Below are the code and all the weights of a small trained network. Each question names an input and a class and asks about switching units off, where a switched-off unit gives its printed mean instead of its output.

import numpy as np


def w(rows, s, z=0):
    codes = np.array(rows[::2]) - 128.0
    scale = np.full(codes.shape[1], s)
    scale[-1] = z or s
    return codes * scale


def f(y):
    return np.maximum(y, 0)


def log_softmax(a):
    a = a - a.max(-1, keepdims=True)
    return a - np.log(np.exp(a).sum(-1, keepdims=True))


def net(x, mask):
    res = np.array(x, float).reshape(1, 4) / 4 @ E
    y = f(res @ A[0][:, :-1].T + A[0][:, -1])
    res = res + np.where(mask, y, B[0][:, -1]) @ B[0][:, :-1]
    return log_softmax(res[-1] @ U[:, :-1].T + U[:, -1])


A, B = {}, {}
E = w([
[255,193,207,92,168,83,57,133],'x0',
[103,183,134,222,8,81,54,35],'x1',
[153,152,65,109,197,43,224,29],'x2',
[139,155,145,116,89,149,169,125],'x3',
],0.0088)
A[0] = w([
[100,134,181,139,111,192,74,176,101],'n0',
[108,122,163,134,107,170,68,180,80],'n1',
[106,94,178,129,52,169,57,229,75],'n2',
[144,174,51,94,152,1,191,61,86],'n3',
[154,146,72,124,158,83,177,68,80],'n4',
[163,60,109,19,207,181,178,201,37],'n5',
[99,184,125,214,63,82,64,54,35],'n6',
[201,197,191,77,151,83,68,144,136],'n7',
[55,90,48,152,97,184,165,132,155],'n8',
[130,157,135,130,119,159,139,132,38],'n9',
[107,168,112,151,65,78,88,85,2],'n10',
[8,73,100,128,101,146,176,122,136],'n11',
[231,164,177,116,152,116,78,128,127],'n12',
],0.0092,0.0027)
B[0] = w([
[160,186,60,164,158,199,76,31,199],'n0',
[174,141,78,139,167,171,48,69,191],'n1',
[152,154,75,145,194,210,57,62,232],'n2',
[184,171,81,132,192,221,25,43,243],'n3',
[190,161,56,102,183,185,69,57,202],'n4',
[197,23,241,219,44,128,220,92,247],'n5',
[174,28,234,173,29,128,216,117,239],'n6',
[14,184,109,34,95,53,153,255,211],'n7',
[62,196,83,67,114,18,122,193,224],'n8',
[139,125,122,124,171,91,117,91,131],'n9',
[126,47,163,163,53,119,160,113,192],'n10',
[49,170,131,91,165,5,113,216,226],'n11',
[35,191,117,82,87,44,181,186,201],'n12',
],0.007,0.012)
U = w([
[67,175,98,115,134,43,140,179,254],'0',
[157,152,66,143,168,204,107,81,113],'1',
[150,5,191,162,98,117,167,122,11],'2',
],0.015,0.00096)

Each question gives the input, the list of numbers given to net, and the class t.
The units are the neurons (one row each of A and B). Each row of codes is followed by its name. A weight is (code - 128) times the scale printed after its matrix; where a second scale follows, it is the last column's (A, B and U).
mask holds one flag per neuron, in row order. A switched-off neuron (its flag False) gives its mean, the last column of its row in B, instead of its output. The means were averaged over made-up inputs and are rounded, as every weight is.
A unit's drop is (log p(t) with every unit on - log p(t) with that unit switched off) / (log p(t) with every unit on - log p(t) with every unit switched off).
The circuit of an input: a set's keep is (log p(t) with only the set's units on - log p(t) with every unit switched off) / (log p(t) with every unit on - log p(t) with every unit switched off). Starting from the 12 units with the biggest drops (on a tie, the unit counted first), units are removed one at a time, each time the one whose removal leaves the highest keep (on an exact tie, the one counted first), for as long as the keep stays at least 0.8.
circuit, biggest first: the units of the circuit, biggest drop first
k most important neurons: the k neurons with the biggest drops, biggest first
drop of u: that unit's drop, to one decimal
input [5,-2,-5,3], class 0: circuit, biggest first => n7
input [7,6,-1,-2], class 0: 2 most important neurons => n7, n12
input [2,-6,-8,6], class 1: 2 most important neurons => n2, n0
input [5,-6,-4,-7], class 2: 4 most important neurons => n5, n8, n11, n3
input [-2,8,8,-7], class 1: 2 most important neurons => n3, n4
input [8,-3,5,-6], class 0: 2 most important neurons => n7, n12
input [-3,-3,-5,6], class 1: 2 most important neurons => n2, n7
input [-2,8,8,-5], class 1: 2 most important neurons => n3, n4
input [-5,-7,-1,7], class 2: 2 most important neurons => n5, n7
input [4,7,5,-2], class 2: 2 most important neurons => n6, n10
input [-5,-5,-7,-1], class 1: 2 most important neurons => n2, n0
input [7,-4,5,1], class 0: 2 most important neurons => n7, n12
input [1,-7,-4,7], class 2: drop of n5 => 6.0
input [3,-8,4,-2], class 2: circuit, biggest first => n5
input [5,1,-3,-8], class 0: drop of n7 => 0.2
input [6,2,1,-4], class 0: drop of n0 => 0.0
